Below is a small trained network, with its code and all its weights. Each question gives an input and a class and asks what happens when units are switched off, that is, made to give their printed mean instead of their output.

import numpy as np


def w(rows, s, z=0):
    codes = np.array(rows[::2]) - 128.0
    scale = np.full(codes.shape[1], s)
    scale[-1] = z or s
    return codes * scale


def norm(h):
    return h / np.sqrt((h * h).mean(-1, keepdims=True) + 1e-5)


def f(y):
    return y / 2 * (1 + np.tanh(0.7978845608 * (y + 0.044715 * y**3)))


def log_softmax(a):
    a = a - a.max(-1, keepdims=True)
    return a - np.log(np.exp(a).sum(-1, keepdims=True))


def net(x, mask):
    res = np.array(x, float).reshape(1, 3) / 4 @ E
    u = 0
    for l in range(4):
        y = f(norm(res) @ A[l][:, :-1].T + A[l][:, -1])
        res = res + np.where(mask[u : u + 3], y, B[l][:, -1]) @ B[l][:, :-1]
        u += 3
    return log_softmax(norm(res)[-1] @ U[:, :-1].T + U[:, -1])


A, B = {}, {}
E = w([
[139,135,97,46,126,63,208],'x0',
[128,132,120,128,125,130,127],'x1',
[124,105,123,165,4,75,161],'x2',
],0.0042)
A[0] = w([
[139,94,93,132,157,105,136,47],'L0N1',
[99,73,121,253,8,139,119,52],'L0N2',
[127,91,133,123,68,51,184,6],'L0N3',
],0.0037,0.002)
B[0] = w([
[131,194,92,107,118,126,134,103],'L0N1',
[112,173,253,128,103,75,55,254],'L0N2',
[144,155,91,200,153,185,200,170],'L0N3',
],0.0045,0.0026)
A[1] = w([
[85,77,118,186,205,208,47,55],'L1N1',
[64,85,135,100,143,135,94,2],'L1N2',
[201,106,74,151,4,141,188,59],'L1N3',
],0.0029,0.00054)
B[1] = w([
[98,54,87,231,103,73,254,255],'L1N1',
[246,176,120,143,114,184,140,120],'L1N2',
[63,23,145,122,174,39,214,174],'L1N3',
],0.003,0.0015)
A[2] = w([
[168,94,88,76,160,173,153,6],'L2N1',
[120,122,141,178,207,223,51,186],'L2N2',
[123,181,104,2,193,118,151,40],'L2N3',
],0.0052,0.0018)
B[2] = w([
[84,153,177,171,113,173,69,141],'L2N1',
[94,125,90,71,52,36,253,252],'L2N2',
[230,65,194,193,183,150,24,199],'L2N3',
],0.0051,0.0048)
A[3] = w([
[98,121,117,118,140,129,157,85],'L3N1',
[103,131,92,109,118,83,254,131],'L3N2',
[147,138,94,166,163,155,115,246],'L3N3',
],0.0083,0.0012)
B[3] = w([
[99,87,137,108,115,102,134,139],'L3N1',
[36,28,139,18,197,118,254,245],'L3N2',
[144,62,200,149,160,57,145,130],'L3N3',
],0.0037,0.011)
U = w([
[61,75,121,71,146,98,244,219],'0',
[91,169,200,194,36,101,89,195],'1',
[129,177,82,136,126,178,126,7],'2',
[130,161,48,142,124,145,108,18],'3',
[131,182,74,131,122,184,119,7],'4',
[130,172,58,125,121,166,108,1],'5',
[211,98,165,136,229,130,75,217],'6',
],0.011,0.0035)

Each question gives the input, the list of numbers given to net, and the class t.
The units are the neurons (one row each of A and B). Each row of codes is followed by its name. A weight is (code - 128) times the scale printed after its matrix; where a second scale follows, it is the last column's (A, B and U).
mask holds one flag per neuron, layer by layer. A switched-off neuron (its flag False) gives its mean, the last column of its row in B, instead of its output. The means were averaged over made-up inputs and are rounded, as every weight is.
A unit's drop is (log p(t) with every unit on - log p(t) with that unit switched off) / (log p(t) with every unit on - log p(t) with every unit switched off).
The circuit of an input: a set's keep is (log p(t) with only the set's units on - log p(t) with every unit switched off) / (log p(t) with every unit on - log p(t) with every unit switched off). Starting from all 12 units, units are removed one at a time, each time the one whose removal leaves the highest keep (on an exact tie, the one counted first), for as long as the keep stays at least 0.8.
units of the circuit, in order: the units of the circuit, biggest drop first
k most important neurons: the k neurons with the biggest drops, biggest first
drop when u is switched off: that unit's drop, to one decimal
input [-8,-7,-6], class 0: units of the circuit, in order : L2N2
input [6,-3,0], class 6: units of the circuit, in order : L2N3, L2N2, L3N2
input [3,-3,0], class 6: 2 most important neurons : L1N1, L2N2
input [1,-5,-5], class 6: units of the circuit, in order : L2N3, L3N2
input [-1,4,8], class 1: 2 most important neurons : L0N2, L2N2
input [8,-3,-1], class 6: 2 most important neurons : L2N3, L2N2
input [-3,2,4], class 1: drop when L3N2 is switched off : 0.1
input [-6,-4,-8], class 0: drop when L2N2 is switched off : 2.6
input [-5,3,3], class 1: drop when L3N2 is switched off : 0.2
input [-1,-6,7], class 1: drop when L2N2 is switched off : 0.5
